Where the symbols take the points:
ψ: tef->zom, fet->rin, mus->gef, pav->tad, suf->dez, kof->mok, kab->gog, pak->dol, pir->rok, zof->mip, tad->zub, zam->fim, rel->dek, kad->nis, rak->kel, pob->lel, kef->niv, lel->duk, dud->fam, ker->kab, mip->foz, fup->nik, reb->rel, dag->rak, gel->zer, fam->maz, kuz->zof, kem->reb, dod->pav, pul->kof, nik->pul, nas->fom, fos->sed, fom->suf, niv->lib, ful->dag, gef->kef, zur->dud, let->tev, zev->mus, zom->kem, rin->rez, vov->pak, nes->zam, lib->gim, gog->tef, foz->gel, pib->ful, nis->nas, dol->rov, fim->pir, rok->pib, mok->zos, kel->gil, dez->lik, tev->zuf, maz->fiv, zos->pob, fiv->nes, gil->zus, zus->fos, zuf->zur, sed->ker, zub->kuz, dek->fup, suz->kob, zer->let, lik->dod, duk->suz, rov->kad, rez->vov, gim->fet, kob->zev
φ: tef->pav, fet->dag, mus->zam, pav->dek, suf->zom, kof->let, kab->lik, pak->zus, pir->rin, zof->kof, tad->fup, zam->gim, rel->zof, kad->ker, rak->rov, pob->zur, kef->pir, lel->dud, dud->mus, ker->dez, mip->mok, fup->foz, reb->kuz, dag->dol, gel->pob, fam->gef, kuz->pul, kem->zub, dod->rel, pul->zer, nik->gel, nas->gog, fos->fom, fom->tef, niv->rok, ful->pak, gef->fim, zur->zev, let->duk, zev->nes, zom->tad, rin->rak, vov->gil, nes->lib, lib->pib, gog->dod, foz->zos, pib->vov, nis->kab, dol->fos, fim->fet, rok->rez, mok->tev, kel->kad, dez->kem, tev->suz, maz->kef, zos->zuf, fiv->niv, gil->nis, zus->nas, zuf->kob, sed->suf, zub->nik, dek->mip, suz->maz, zer->lel, lik->reb, duk->fam, rov->sed, rez->kel, gim->ful, kob->fiv
γ: tef->sed, fet->kef, mus->duk, pav->suf, suf->kad, kof->dek, kab->zus, pak->fet, pir->fiv, zof->pav, tad->dez, zam->fam, rel->tef, kad->vov, rak->rok, pob->pul, kef->kob, lel->kof, dud->let, ker->gil, mip->tad, fup->kem, reb->gog, dag->pir, gel->kuz, fam->tev, kuz->dod, kem->kab, dod->fom, pul->rel, nik->reb, nas->dol, fos->rak, fom->rov, niv->zev, ful->fim, gef->suz, zur->zer, let->mip, zev->lel, zom->ker, rin->niv, vov->gim, nes->dud, lib->mus, gog->fos, foz->zub, pib->zam, nis->pak, dol->rin, fim->maz, rok->nes, mok->fup, kel->pib, dez->nis, tev->foz, maz->zuf, zos->nik, fiv->zur, gil->ful, zus->dag, zuf->gel, sed->kel, zub->lik, dek->zom, suz->zos, zer->zof, lik->nas, duk->mok, rov->rez, rez->lib, gim->gef, kob->pob
χ: tef->dod, fet->ful, mus->nes, pav->rel, suf->tef, kof->zer, kab->dez, pak->gil, pir->fet, zof->pul, tad->dek, zam->lib, rel->kuz, kad->sed, rak->dol, pob->zuf, kef->fim, lel->zur, dud->zev, ker->suf, mip->kof, fup->mip, reb->zub, dag->pak, gel->zos, fam->mus, kuz->nik, kem->tad, dod->reb, pul->gel, nik->foz, nas->kab, fos->nas, fom->gog, niv->pir, ful->vov, gef->zam, zur->kob, let->lel, zev->fiv, zom->pav, rin->dag, vov->kel, nes->niv, lib->rok, gog->lik, foz->mok, pib->rez, nis->ker, dol->zus, fim->gim, rok->rin, mok->let, kel->rov, dez->zom, tev->duk, maz->gef, zos->tev, fiv->kef, gil->kad, zus->nis, zuf->suz, sed->fom, zub->fup, dek->zof, suz->fam, zer->pob, lik->kem, duk->dud, rov->fos, rez->rak, gim->pib, kob->maz
β: tef->kem, fet->rez, mus->kef, pav->zub, suf->lik, kof->zos, kab->tef, pak->rov, pir->pib, zof->foz, tad->kuz, zam->pir, rel->fup, kad->nas, rak->gil, pob->duk, kef->lib, lel->suz, dud->maz, ker->gog, mip->gel, fup->pul, reb->dek, dag->kel, gel->let, fam->fiv, kuz->mip, kem->rel, dod->tad, pul->mok, nik->kof, nas->suf, fos->ker, fom->dez, niv->gim, ful->rak, gef->niv, zur->fam, let->zuf, zev->gef, zom->reb, rin->vov, vov->dol, nes->fim, lib->fet, gog->zom, foz->zer, pib->dag, nis->fom, dol->kad, fim->rok, rok->ful, mok->pob, kel->zus, dez->dod, tev->zur, maz->nes, zos->lel, fiv->zam, gil->fos, zus->sed, zuf->dud, sed->kab, zub->zof, dek->nik, suz->zev, zer->tev, lik->pav, duk->kob, rov->nis, rez->pak, gim->rin, kob->mus
θ: tef->lik, fet->pib, mus->fiv, pav->reb, suf->gog, kof->gel, kab->suf, pak->kel, pir->gim, zof->nik, tad->rel, zam->niv, rel->zub, kad->fos, rak->pak, pob->tev, kef->zam, lel->zuf, dud->kob, ker->fom, mip->pul, fup->zof, reb->tad, dag->vov, gel->mok, fam->zev, kuz->fup, kem->pav, dod->kem, pul->foz, nik->mip, nas->ker, fos->nis, fom->kab, niv->fim, ful->rez, gef->nes, zur->suz, let->pob, zev->maz, zom->dod, rin->ful, vov->rak, nes->kef, lib->pir, gog->dez, foz->kof, pib->rin, nis->sed, dol->gil, fim->lib, rok->fet, mok->zer, kel->dol, dez->tef, tev->lel, maz->mus, zos->let, fiv->gef, gil->rov, zus->kad, zuf->duk, sed->nas, zub->dek, dek->kuz, suz->dud, zer->zos, lik->zom, duk->zur, rov->zus, rez->dag, gim->rok, kob->fam

The rows follow the links: the fewer symbols apart two points are, the more alike their rows tend to be.

Each row is also shifted at random along 5 hidden directions that mean nothing.

Some points, each with a row of numbers:
fet
[-26,1,-3,1,-4,1,-11,-9,17,-17,-1,-17,-5,7,-9,-1,-16,-20,-12,11,21,-7,1,-17,-10,23,10,-8,7,10,-12,10,-9,-7,15,14,10,-1,7,-8,-19,0,-8,12,13,5,-10,-12,0,-14]
kem
[43,-7,11,-16,9,14,16,14,-25,31,9,24,31,19,9,4,9,19,-11,-26,-31,2,33,27,-2,-9,35,-39,25,6,1,-12,19,53,-14,10,21,23,-37,-25,62,-24,7,-25,-8,-2,6,21,8,48]
zur
[-112,-12,-13,-8,12,23,8,-3,9,-10,19,-9,30,-9,-9,-35,-17,-4,-9,58,-10,-25,-21,-4,-5,31,15,0,1,42,-17,10,-28,-36,-12,24,6,6,24,-44,-19,-17,8,44,6,31,10,6,17,-41]
fim
[6,-1,15,-9,-9,15,-14,12,21,-16,3,2,34,-8,18,-37,-9,8,23,19,-5,-21,8,10,10,1,39,-21,-27,32,-13,-19,-14,-28,-4,26,8,4,12,-35,-3,-24,28,36,22,19,17,-13,33,-5]
rak
[32,12,1,22,-15,-19,-28,-2,-9,9,-5,2,-40,-14,20,18,27,6,23,-23,7,10,-15,9,7,-32,-42,39,-21,-52,10,-13,12,-19,18,-40,-35,-18,2,51,-29,31,4,-29,-4,-25,-4,-16,-27,-16]
gel
[-96,-6,27,-12,-9,-1,12,27,-7,5,9,13,31,6,12,-6,8,27,15,-17,-18,-8,22,15,-6,-17,31,-10,1,15,14,-28,6,29,-10,10,16,-11,-8,-11,37,-15,23,-17,9,-11,11,-2,36,64]
gog
[-37,-10,-6,-4,5,10,-17,-8,8,-51,-21,14,-39,-14,1,-13,5,0,21,-90,-26,48,-1,8,48,-21,-26,-42,-30,-67,-27,-2,34,-38,-23,-28,-25,-13,52,18,-7,6,-3,-29,1,-32,12,17,-14,32]
nes
[-34,5,2,7,-4,-19,-6,-12,15,-3,3,-19,-4,15,0,6,3,-14,-6,6,23,-13,-13,-16,-14,3,-8,23,4,0,-2,4,-2,-6,20,6,5,-32,-1,8,-23,10,-7,-27,6,4,-14,-22,5,3]
tef
[14,17,14,16,-29,-21,-36,-1,-4,-10,-37,6,-61,-13,12,37,5,-5,21,-60,27,34,26,1,13,-25,-20,-12,-16,-55,11,-6,25,15,23,-35,-20,25,-14,61,-2,25,-15,1,3,-44,-9,-13,-43,-8]
dud
[33,0,16,-10,-13,18,-13,18,1,-2,-13,17,12,-18,11,-15,-13,11,20,3,-7,2,32,20,17,1,34,-46,-16,18,-2,-15,-1,4,-6,10,4,48,-9,-18,21,-20,18,57,7,2,18,6,2,-15]
rez
[-13,7,26,-8,-12,-10,-7,14,5,16,0,7,26,15,25,0,7,10,14,-15,1,-13,29,12,-6,-20,32,-14,-7,11,8,-23,8,27,11,12,16,-4,-29,-9,27,-14,15,-21,11,2,5,-16,23,44]
rov
[-38,14,-11,15,-1,-21,15,-5,-18,45,2,-13,-8,-1,-10,33,3,-6,-16,54,25,-13,-13,-14,-30,5,-25,54,21,19,34,15,-17,26,17,-10,-5,11,-40,24,-7,20,-18,12,-20,11,-16,-9,-22,-40]
pul
[-56,2,1,10,-13,11,-18,13,-17,12,-6,15,-15,-31,18,0,2,18,24,14,-7,4,8,22,16,-14,-8,3,-22,-11,7,-15,-4,-12,-1,-21,-25,38,-5,16,-4,6,15,48,-4,-13,14,6,-21,-49]
lel
[-54,4,-4,0,6,-9,11,-6,-20,16,-20,15,-33,9,-9,35,6,-7,-13,-49,-2,36,19,-1,8,-11,-21,-20,20,-38,11,18,27,46,-6,-22,-6,24,-30,30,32,9,-30,-28,-25,-22,-12,22,-38,20]
mok
[59,-14,-32,3,25,20,11,-18,-7,1,23,-9,11,4,-16,-13,-1,-9,-28,32,-17,-9,-32,0,-3,26,-14,15,19,6,-21,19,-11,-26,-13,4,-6,-9,16,-25,-19,0,-7,-3,-13,20,-2,19,-8,-35]
kob
[51,-2,-26,7,16,18,18,-3,-37,49,16,10,10,-4,-10,12,2,6,-29,61,-12,-8,-10,12,-17,20,-6,16,33,22,8,14,-16,23,-7,-3,-4,45,-35,-13,13,-2,-9,30,-30,18,-1,25,-31,-62]
ker
[-28,8,11,9,-27,-1,-39,5,14,-12,-19,-2,-24,-18,16,0,-6,-2,21,-11,21,5,18,3,5,-4,7,-11,-27,-13,-6,-16,2,-16,20,-7,-12,18,1,17,-17,9,9,31,15,-16,2,-21,-12,-30]
nis
[55,3,5,13,-14,-4,-18,6,-6,15,12,-4,4,-2,17,2,12,9,5,19,8,-20,-2,12,-14,-4,3,26,-4,0,3,-18,-4,-6,20,-2,-7,-7,-9,4,-16,9,13,-4,7,-7,0,-19,0,-20]
dag
[65,-3,-13,-3,23,-3,42,7,-40,48,21,15,15,6,-8,19,20,20,-16,19,-29,1,-14,13,-11,-10,-19,36,31,2,28,5,0,40,-22,-14,-4,-4,-28,6,32,4,-7,-33,-32,1,2,23,-6,16]
suf
[167,-3,-12,18,-7,11,-21,4,-10,21,28,-8,8,-6,9,-10,3,7,-10,57,4,-32,-15,11,-23,16,6,32,7,19,-7,-13,-24,-19,18,6,-8,4,-2,-15,-29,9,13,26,6,6,0,-14,-4,-60]
fom
[10,-12,-8,-8,16,10,12,2,-11,1,11,13,13,2,3,-12,11,11,-1,-19,-32,6,-9,13,12,-10,-4,-6,-2,-12,-8,-1,10,-8,-22,-5,-5,-13,13,-12,13,-8,4,-28,-8,1,12,17,10,25]
dez
[-55,-1,-6,-1,13,-21,27,-11,8,-5,3,-13,-4,18,-20,9,3,-9,-14,-1,8,3,-24,-24,-11,1,-24,31,13,0,13,20,1,5,-3,-2,4,-42,9,12,-7,11,-16,-41,-7,3,-13,-1,12,35]
fiv
[143,3,5,0,-4,12,-2,11,-16,26,1,15,7,-10,15,1,3,15,9,11,-12,-5,10,21,6,-7,7,-2,-1,5,6,-12,-1,10,-2,-5,-8,29,-22,-4,16,-5,10,19,-7,1,8,7,-10,-20]
zof
[-81,-2,10,-1,-9,9,-10,15,-5,-4,-5,15,-1,-17,14,-8,0,18,21,-9,-13,5,13,20,14,-14,10,-18,-17,-6,0,-18,5,-7,-8,-7,-9,18,4,0,8,-4,15,17,6,-11,12,5,2,-3]

Start here and follow the symbols in turn, left to right. Where do you end up?
Answer with the point's name.
[7,9,22,-7,-18,6,-16,11,7,3,-22,14,5,-13,18,-5,-8,7,26,-13,1,7,35,13,20,-13,26,-41,-24,9,1,-14,3,7,-2,6,2,39,-19,-5,23,-16,13,40,8,1,14,0,1,-5]
θ γ β β β χ: fet
[21,7,13,10,-21,-15,-22,4,8,-13,-12,-2,-29,-7,8,14,4,0,11,-27,23,7,10,-5,-2,-12,-8,7,-9,-24,9,-10,12,0,20,-13,-7,-9,6,32,-13,16,-3,-5,13,-26,-6,-20,-7,7]
θ β θ φ φ θ: mok
[118,2,6,4,-2,1,-10,4,-5,9,1,9,-4,-1,15,0,16,8,12,-23,-8,4,4,15,6,-18,-4,1,-8,-23,-3,-11,13,1,2,-10,-10,-7,-3,11,5,3,5,-23,0,-10,2,-3,-5,13]
γ ψ γ χ γ γ: gel
[-43,-6,20,-13,-9,10,1,22,4,-6,7,9,28,-6,13,-19,-5,21,17,2,-15,-9,16,12,3,-4,36,-20,-12,22,3,-24,-2,-2,-9,17,12,4,7,-20,21,-17,26,20,16,0,17,-1,33,27]
γ γ χ φ β: zer
[-9,4,32,-12,-10,-6,-6,12,13,-5,-8,9,22,16,21,-5,5,8,19,-40,-2,-3,32,8,3,-21,35,-31,-12,5,-2,-20,17,19,5,15,21,-12,-12,-10,30,-15,15,-29,18,-7,5,-14,29,62]
γ χ θ χ φ γ: pir
[20,10,-20,19,-7,6,-29,-20,9,2,-5,-21,-20,-14,0,1,-12,-22,-5,49,29,-15,-18,-9,-4,24,-14,19,-6,8,-14,17,-22,-33,22,-1,-13,20,-3,3,-45,13,-9,49,0,16,-10,-13,-31,-94]
θ γ χ β β: gim
[-71,-6,-1,-1,-5,24,-24,7,5,-23,-13,13,-7,-24,13,-26,-8,8,20,-15,-17,11,11,19,33,-1,12,-43,-31,-9,-23,-12,1,-33,-13,0,-12,28,23,-14,-6,-11,15,43,10,-4,19,12,-6,-27]
χ χ χ ψ φ ψ χ: duk
[65,0,-3,7,-5,7,-2,13,-17,16,10,10,2,-21,11,-6,10,21,15,27,-13,-7,-8,18,0,-10,-7,25,-10,1,9,-17,-10,-14,-7,-12,-19,8,4,4,-6,4,18,21,-3,-5,10,1,-3,-25]
ψ ψ ψ θ ψ: fiv
[98,-14,-26,-3,27,18,25,-1,-20,18,32,7,28,-4,-4,-21,13,17,-10,36,-38,-16,-39,14,-3,3,-15,32,9,9,-6,3,-11,-23,-26,-3,-12,-21,18,-24,-8,-4,11,-13,-15,18,11,24,9,-15]
β β φ γ: ker
[29,-6,-20,2,16,13,7,-3,-12,-1,2,9,-10,-19,-5,-12,4,6,7,7,-24,12,-25,8,23,-5,-29,9,-11,-17,-5,9,-4,-30,-22,-20,-25,5,24,5,-13,5,1,10,-18,4,13,22,-16,-33]
χ β β γ φ: ker
[-25,-12,-6,1,1,23,-15,5,1,-18,15,6,7,-19,11,-35,-1,15,14,13,-25,-7,-13,20,17,5,6,-6,-21,-3,-22,-17,-8,-48,-12,-1,-16,-2,40,-23,-17,-7,23,26,12,1,20,6,10,-23]
β χ χ χ: let
[26,9,17,5,-18,-13,-9,8,7,4,-1,-6,2,4,8,9,-2,2,5,5,17,-12,13,-3,-16,-4,15,7,0,11,14,-12,-3,17,20,8,11,-4,-14,9,0,2,5,3,12,-8,-6,-21,11,11]
γ φ β χ β: nik
[2,9,1,11,-20,8,-23,11,-20,16,-20,21,-33,-39,13,10,2,12,27,2,-3,18,14,24,21,-14,-14,-6,-23,-20,11,-12,2,-4,1,-29,-30,57,-13,28,1,8,7,55,-10,-16,12,11,-41,-63]
γ β θ β θ: pob
[-22,1,-13,2,5,-6,7,-14,10,-17,-5,-16,-16,-2,-21,2,-10,-14,-11,12,17,3,-20,-23,-3,14,-18,15,6,-2,3,22,-7,-14,-1,-1,-3,-8,16,10,-25,12,-16,7,-4,6,-9,-1,-7,-15]
γ φ χ γ γ: rin
[58,-13,-24,0,30,0,27,-18,-8,6,24,-12,10,22,-19,-1,14,-5,-32,4,-16,-6,-39,-10,-12,12,-24,31,27,-8,-7,19,1,-5,-13,-2,2,-46,18,-10,-10,6,-14,-58,-14,7,-11,13,6,23]
ψ χ γ θ: fup
[-88,11,16,-4,-12,-18,-8,-7,31,-11,-9,-16,13,12,6,-5,-9,-17,9,7,31,-17,9,-19,-7,2,17,-4,-12,24,0,1,-9,-1,21,23,18,-15,-9,-6,-10,-5,3,2,19,18,-7,-27,23,7]
ψ β γ ψ: suz
